Here are made-up elements, facts about them, and rows of numbers that follow some of those facts. Name the element behind each unnamed row.

Facts:
χ: refers to; Φ: points at
Q_102 (χ Q_517 Q_936)
Q_104 (Φ Q_815)
Q_106 (χ Q_519)
Q_112 (χ Q_733 Q_181 Q_519)
Q_125 (χ Q_91 Q_733 Q_784 Q_913)
Q_140 (χ Q_517 Q_156) (Φ Q_828 Q_993 Q_472)
Q_143 (χ Q_401) (Φ Q_230)
Q_148 (χ Q_261 Q_655)
Q_156 (Φ Q_368 Q_286)
Q_158 (χ Q_433) (Φ Q_770)
Q_161 (Φ Q_670)
Q_164 (Φ Q_251 Q_491)
Q_165 (χ Q_465 Q_905 Q_62) (Φ Q_434 Q_158 Q_24)
Q_166 (χ Q_433) (Φ Q_19 Q_494)
Q_170 (χ Q_516) (Φ Q_492)
Q_173 (χ Q_87)
Q_175 (χ Q_528) (Φ Q_717)
Q_181 (χ Q_670 Q_517 Q_455 Q_694)
Q_19 (χ Q_670)
Q_192 (χ Q_905 Q_214 Q_433)
Q_214 (Φ Q_601)
Q_220 (χ Q_166 Q_516) (Φ Q_282)
Q_230 (Φ Q_383 Q_456)
Q_231 (χ Q_399 Q_261 Q_60) (Φ Q_434)
Q_240 (χ Q_725) (Φ Q_874)
Q_244 (χ Q_725 Q_567 Q_519)
Q_247 (χ Q_792) (Φ Q_69)
Q_261 (χ Q_517 Q_725)
Q_266 (χ Q_377 Q_905 Q_433) (Φ Q_551)
Q_27 (χ Q_454 Q_278 Q_519)
Q_278 (χ Q_519)
Q_280 (χ Q_725 Q_519)
Q_282 (χ Q_156 Q_433)
Q_286 (χ Q_920 Q_569) (Φ Q_729 Q_456 Q_148)
Q_289 (χ Q_519) (Φ Q_828)
Q_295 (Φ Q_953)
Q_308 (χ Q_682)
Q_329 (χ Q_828 Q_143 Q_491 Q_964) (Φ Q_166 Q_69)
Q_335 (χ Q_714)
Q_344 (χ Q_733 Q_503 Q_501 Q_433 Q_62)
Q_345 (χ Q_433) (Φ Q_962)
Q_354 (χ Q_308)
Q_355 (χ Q_414) (Φ Q_295)
Q_368 (χ Q_459 Q_295) (Φ Q_913)
Q_377 (χ Q_454 Q_519) (Φ Q_368 Q_767)
Q_383 (χ Q_567) (Φ Q_953)
Q_399 (χ Q_583)
Q_401 (χ Q_725)
Q_404 (χ Q_764) (Φ Q_368 Q_491)
Q_414 (χ Q_165 Q_733)
Q_418 (χ Q_465 Q_873 Q_519) (Φ Q_251 Q_519)
Q_434 (Φ Q_161 Q_913 Q_786)
Q_436 (χ Q_670 Q_465 Q_897)
Q_454 (Φ Q_867 Q_694)
Q_455 (Φ Q_434)
Q_456 (χ Q_709 Q_519) (Φ Q_655)
Q_459 (Φ Q_56 Q_57 Q_964)
Q_465 (χ Q_670 Q_519) (Φ Q_63)
Q_468 (χ Q_670 Q_920) (Φ Q_916 Q_770)
Q_472 (Φ Q_404)
Q_491 (χ Q_181)
Q_492 (χ Q_610)
Q_494 (Φ Q_670 Q_472)
Q_50 (χ Q_181 Q_519)
Q_501 (χ Q_84) (Φ Q_404)
Q_503 (Φ Q_738)
Q_516 (χ Q_517 Q_278 Q_433)
Q_517 (χ Q_733 Q_455 Q_519 Q_433)
Q_519 (Φ Q_181)
Q_528 (χ Q_295 Q_27)
Q_533 (χ Q_19 Q_106 Q_455)
Q_551 (Φ Q_913)
Q_56 (Φ Q_828 Q_230)
Q_567 (χ Q_454)
Q_569 (χ Q_27 Q_531)
Q_57 (χ Q_465 Q_433)
Q_576 (χ Q_849 Q_936 Q_805 Q_913) (Φ Q_618)
Q_578 (χ Q_517 Q_468 Q_465 Q_519) (Φ Q_849)
Q_583 (χ Q_465 Q_156) (Φ Q_733)
Q_584 (Φ Q_770 Q_501)
Q_59 (Φ Q_618 Q_289 Q_161)
Q_593 (χ Q_738)
Q_601 (χ Q_465) (Φ Q_472)
Q_610 (χ Q_733 Q_433)
Q_618 (χ Q_762 Q_519) (Φ Q_753)
Q_62 (Φ Q_434 Q_936 Q_738)
Q_63 (χ Q_433)
Q_655 (χ Q_865 Q_87)
Q_665 (χ Q_165 Q_106) (Φ Q_770 Q_491)
Q_670 (Φ Q_293)
Q_682 (χ Q_63 Q_519) (Φ Q_767 Q_293)
Q_69 (χ Q_519) (Φ Q_164)
Q_692 (χ Q_519) (Φ Q_670)
Q_694 (χ Q_670 Q_913) (Φ Q_164)
Q_697 (χ Q_295) (Φ Q_551)
Q_709 (χ Q_733 Q_455)
Q_714 (χ Q_962 Q_266)
Q_717 (Φ Q_845)
Q_72 (Φ Q_308 Q_175)
Q_725 (Φ Q_697)
Q_729 (χ Q_670 Q_519) (Φ Q_897)
Q_733 (χ Q_433)
Q_737 (χ Q_753 Q_692) (Φ Q_584)
Q_738 (χ Q_295 Q_414 Q_519) (Φ Q_551 Q_682 Q_655)
Q_740 (χ Q_278 Q_156) (Φ Q_737)
Q_767 (Φ Q_874)
Q_781 (χ Q_873 Q_531)
Q_784 (χ Q_670 Q_519) (Φ Q_501)
Q_786 (χ Q_278) (Φ Q_738)
Q_792 (χ Q_920)
Q_797 (χ Q_828) (Φ Q_665)
Q_805 (Φ Q_414)
Q_815 (Φ Q_753 Q_456 Q_24)
Q_823 (χ Q_261)
Q_828 (χ Q_455 Q_519) (Φ Q_404)
Q_833 (χ Q_454 Q_519)
Q_84 (χ Q_725 Q_519)
Q_844 (χ Q_166) (Φ Q_69)
Q_845 (Φ Q_230 Q_456 Q_903)
Q_849 (χ Q_762 Q_57 Q_27)
Q_87 (χ Q_733 Q_519)
Q_873 (χ Q_455)
Q_897 (χ Q_670 Q_519 Q_433)
Q_902 (χ Q_792) (Φ Q_692)
Q_903 (χ Q_528) (Φ Q_551 Q_181)
Q_91 (χ Q_828 Q_280)
Q_913 (χ Q_828)
Q_916 (χ Q_593 Q_692) (Φ Q_729)
Q_920 (χ Q_784 Q_913)
Q_935 (χ Q_517 Q_492)
Q_936 (Φ Q_753)
Q_949 (χ Q_295 Q_519 Q_433 Q_87)
Q_953 (χ Q_104)
Q_961 (Φ Q_492)
Q_962 (χ Q_828 Q_519)
Q_964 (χ Q_84) (Φ Q_670)
Q_993 (χ Q_610) (Φ Q_494)

Some rows with their names:
Q_143: [  7  -9  13  14  17 -12  16  23  29   6 -19  21   3   8   6  11  -7  28
 -33 -35 -11 -24   2 -16  12  -1   5]
Q_418: [ -5 -11  33  29  22  -8  34  12  16  -5 -25  37  18  10  14  18   7   6
 -11 -34 -31 -17   9 -11  17  -3   4]
Q_828: [ 11   5  18  23  35  -7  18  -2  24   8 -14  16  -1  -3  31  21   2  25
 -31 -18 -19 -46  -4 -23  -5   0 -24]
Q_805: [ 15  23   8  -7  21   3  28  22  36   9 -20  22 -19   7   2 -16 -31  33
 -41 -28  -8 -44  -9  -3  -2   5 -11]
Q_286: [  0 -12  33  27  24 -20  21  28  21  10 -10  36  -2  14  14  19  20  -1
 -17 -24 -28 -12   4   4  15   7  12]
Q_916: [  7  -4  57  35  31 -24  20  35  19 -35 -24  44  29  16  40   8  14  19
 -19 -25  -2  -5  31  13  14   0 -15]
Q_815: [ 10  16  12  -2  16 -23  19  34   7   4 -11  24  -7  18  21  11  13  15
 -18 -42 -10 -30   9 -19  30   6  -5]
Q_717: [  4  -1  16  14  19 -11  16  27  29   6 -20  28  -4  13   7   5  -3  17
 -29 -30 -11 -23   4  -5  10  -1   0]
Q_578: [ -3  -9  34  27  25  -7  33  13   8  -2 -22  35  19   9  18  19   9   5
 -12 -37 -29 -17   7 -13  15   1   5]
Q_345: [-11  -9  33  30  23  -2  32  12   4   0 -21  37  20   6  18  20  12   6
 -10 -43 -26 -17   9 -21  18  -5   2]
Q_874: [  6   8  19   4  28   7  36  21  20   4 -27  30   1   7  11   2 -14  18
 -19 -34 -11 -20   5 -16   1   2  -3]
Q_567: [  6   2  17   4  28   6  32  21  17   2 -27  27   8   3   9   4 -16  15
 -19 -37  -9 -19   4 -22   4   1  -3]
Q_867: [  7   8  19   4  29   6  35  19  20   1 -27  29   2   6  11   4 -15  15
 -18 -32 -10 -18   5 -19   4   0  -2]
Q_433: [ 13  18  10  -6  23  12  31  22  31   7 -29  23 -10   6   6 -16 -32  30
 -32 -38  -3 -35  -1 -18   0   0 -14]
Q_920: [ 12   6  22   2  31   6  50  22  29   9 -20  30 -14  10  10   8  -6  14
 -20 -24 -25 -19  -2   5   2   9   8]
Q_610: [  4   3  16   7  25   7  34  20  18   4 -25  25   7   3  10   6 -17  21
 -18 -40 -12 -21   5 -22   7   0  -3]
Q_436: [ -3 -10  35  23  28   5  39  17   3   3 -24  34  20   4  18  19   6   5
 -10 -36 -22  -9   8 -20  10   0   7]
Q_528: [  2  29  23   6  33 -12  37  16  14  -4 -21  37   1  15  11 -20 -12 -16
  -9 -19   2 -17  -6 -21   2  -9  -2]
Q_709: [  6   4  17   5  28   7  34  20  19   3 -25  27   7   3  10   4 -17  21
 -19 -37 -11 -21   5 -19   6   3  -3]

Name these rows:
No name comes twice in this set of rows, the named rows included.
[  2 -11  36  35  18   2  21   4  -2  -2 -20  31  21   8  17  21   0   2
 -11 -40 -33 -18   7 -16  22 -11   0] -> Q_993
[ 16  18  17   8  10  15  16  11  -4  -1 -12  45  12   7   6   8 -32   3
 -23 -41 -34 -36   4  14  24  -6 -11] -> Q_161
[ 12  20   9  -4  21  -2  25  16  36   3 -28  23 -10  12   4 -15 -29  27
 -32 -31  -9 -42  -3  -8   5   1 -16] -> Q_454
[ 19  14  46  21  21   2  13  26   5 -35 -28  47  24  18  25  -2 -33  26
 -29 -29  -8 -14  31  19  19   1 -36] -> Q_692
[ -7 -16  27  38  14 -21  16  36  11   7 -17  28  14  15  17  19  17   4
 -23 -39 -15  -6   6 -16  25  -3   8] -> Q_456
[ -8 -13  34  26  27  -7  33  14  13  -2 -14  39  22   0  16  21  12   9
  -9 -38 -28 -25  14  -8  16  -2   7] -> Q_797
[  8   0  15  14  18   4  22   7  17   1 -25  27   9  13   7  12 -18  18
 -16 -39 -24 -32   1 -13  15 -10  -9] -> Q_166
[  7  12  19   5  29   2  35  20  20   3 -24  29   2   7   9  -2 -14   4
 -17 -30  -7 -20   2 -17   2   1   0] -> Q_27
[  6  13  16   3  18 -19  33  21 -13  -6  -7  26  12  19  36  22  20   0
  -7 -52 -29 -28  16 -28  42   7  -6] -> Q_618
[  5  15  17   9  20   0  56  20  14   0 -25  27  11   1  10   0 -12  18
 -40 -35 -33 -19  -9 -10  -4   6  -5] -> Q_913
[  5   9  17  12  38  -3  23  -3  26   6  -8  20  10 -17  22  17   2  29
 -32 -23 -12 -50   4 -18  -6  -5 -19] -> Q_501
[  4  17  13   0  20 -10  32  20  12   0 -14  31  13   5  11   1  -2  19
 -26 -42 -17 -37   8 -10  11   1  -8] -> Q_165
[ -3 -16  26  25  26   4  36  11   3  -9 -25  25  24  -8  12  24  -2  14
 -11 -51 -25  -9  10 -35  19  -3  10] -> Q_823
[ -6 -11  33  29  26 -10  25  20  11   1 -15  39  19   7  15  17  13   8
 -12 -35 -22 -18  12  -7  19  -3   8] -> Q_729

Now the same elements, written a new way:
Known rows:
Q_148: [  0  12 -21   6  -6 -10  -9   6  19  11  25   1   2  19  -5 -10  -1  21
   8   3   9   0   5  13 -16  11  -2   0 -16]
Q_569: [ 11  -6   7   0   1   4   3  -9   2  -1  18   3 -10  11   6 -13 -15   2
  -5   2   1  14  -4  -7  -5  12  15 -11 -17]
Q_143: [ -2  -6 -36   3 -29 -22  -2  -4   5   8   7  -8 -17   1 -13  -6   6   7
  19  -4  10  10   1   6  -2  -6  16  12 -14]
Q_355: [  8   1 -19  -8 -19  -7   2  -8  11  -1  14   2 -19  -2  -5   0  -4 -10
  10  -5  -3  14  -2  -1   0   5  21   0 -14]
Q_345: [ -2 -10  11   9   3  19 -10   8 -16 -10  26  -8 -27 -14 -14  33   6 -14
  -6  37   9  -2   5   3  17  17  19  -7  16]
Q_418: [ -7   0  -6 -11  -2 -21  16  -6 -20   6   2 -28  24 -31  20  15  -2  -7
  -6   1  -4   8   6  -3 -12 -21   3 -29  -9]
Q_165: [ -5  -7 -14  16  10 -24  24   3 -20 -32   7  -5  -6 -12  -8 -27   5  -2
  -3  -1 -17   8  19  27  -2   9  14 -21   0]
Q_935: [ -2   2  -1   7   0   4  -7 -17  13 -11  26   3   7   2   1   5 -11   0
   4  -4 -10   1   0  -7   5   1   9  -4  -7]
Q_175: [ 11   2 -11  -8 -21 -15   3   5   3  15  16  -5 -16  -3   0  -6  -3  -8
   7  -4   8  25  -4   9  -9   1  21  -1 -13]
Q_404: [-14   3 -22   8  19   1   5   4  -4   6  -4   2   7  13   2  -2  -2  16
  -7  12   4  -3  12 -12 -31   2   0  22  -1]
Q_962: [ 33  12  17 -23  11  -1  -5 -17   7   7 -14  -3   3  11   2  35   6  29
  -7  12  13  -8 -23 -25   8 -14  -8 -24 -17]
Q_192: [ -1  -8   6   6   3  18  -7   6  -4  -8  24  -3 -11  -2  -4  22  -5  -9
  -4  26  14   4   6   1  10  12   7   0   7]
Q_714: [  3  -2   9  -1  -7   2  -3  -7   8  -5  12   5 -12   7   0   1  -4   0
  -9   8   7  10  -6 -15   3  -2   3  -5 -14]
Q_767: [-17   3  13  -3   6   5   1   8   2  27 -17  -1  -5  20  -3 -17  13 -17
 -13  -7   3 -25  -6   4  -1  16 -20  16   9]
Q_214: [-20 -24  -9  -4   3  16   5   2  -9   0 -26  12  -8   6   5 -11   2 -15
  -8 -12  -7 -10  -2 -13  -7   3  -3  26  10]
Q_472: [ -6  -9  -7   0   9  15   0  12  -8  18 -24  13  15  24   5  -6  -5  -6
   0 -10   2  -7  -1 -14 -14  -6  -7  46  11]
Q_764: [ -1 -11  15 -10 -14  18  -3   7  14   0  -2  13  -2  -3   6 -11   2 -13
  -3 -13  -7  -3  -9  -5   8   2  -4   3   8]
Q_531: [ -1 -11  13  -9 -11  18  -6   9  11   2  -4  17 -10  -3  10 -16   3 -15
  -4 -15  -4  -5  -4  -2   6   5  -8   8   3]
Q_164: [-20 -12  10   0  -1  20  16  28  -6  21  -6   6  16 -19  27   0   8 -10
 -11 -16   0   9  17 -16 -14 -26 -11  11  10]

Which element is each row?
No name comes twice in this set of rows, the named rows included.
[ -5   1 -28 -11 -13 -19   9   8   6  -1  11  -6 -10   5 -15 -19  16  17
  -7   9  16  -3   6  15 -15  16   7   0 -15] -> Q_286
[-31 -21 -27  -8  -7   3  10  12   2   9 -13   0 -13  -1   3 -26  13 -10
  -9 -16  -8 -15  10  22 -13  21   2   4   4] -> Q_156
[-11 -14  16  -6   6  38 -15  37  -3   5   2   6 -21 -15 -12  33   6 -20
   1  25   9 -12   9  12  23  17   4  13  34] -> Q_433
[ -1  -5 -13  21   0 -22 -10 -14  -9   2  -1   1  -7  24  -7  -2  -8  13
  24   5   6   6  -4 -15   4 -10   5  24   1] -> Q_964
[  9  30   8   4  21 -32   8  -6 -21  20 -23 -19 -14  10  -4  -6   0   7
   4   3  -8   4  -3  25 -12  11  -4 -32 -18] -> Q_738
[  7  17   6  16  26  35 -16  13  12   0  36   2 -18 -12 -24  60  -3 -16
   2  36   0  -3   8   5  14  18   8  -3  23] -> Q_733
[  8   2 -14  18   7   2 -16  12 -20   0  15 -11   1   1 -25  16 -28 -14
  16  34  25   7   3  13  -5  20  20  29  23] -> Q_57
[  5  33  -3  13   5 -20   0   8   8  21   3 -10  -9  18 -17 -12  -1   9
   7  -8   8  15   6  20  -2  10  -7   3  -9] -> Q_655
[-17  15  -5  16  13  -1  17   1   9 -10 -18  12  -9   1 -10  -5  35 -17
  -7 -43 -34  -9   7  16  14  -3 -28   1  18] -> Q_455
[ -4  12  18  17   7   2  -3   6   3  23 -25   8  -1  28  -4 -15  -3 -10
   7 -16   3 -11  -6   4   1   9 -25  34  18] -> Q_293
[-18 -14 -39  22   5 -11   6 -25 -17 -15   4  -3   3   3  -5   1 -13 -11
  10  -1 -20  -5   6 -15 -16  -4  20  21   6] -> Q_140
[-21 -21   2  20 -31  -6 -34 -18  15   4  26  -7   9   9   7  -8  -6  26
  28  13   5 -15   4  -9  28 -21  -2   3  -9] -> Q_401

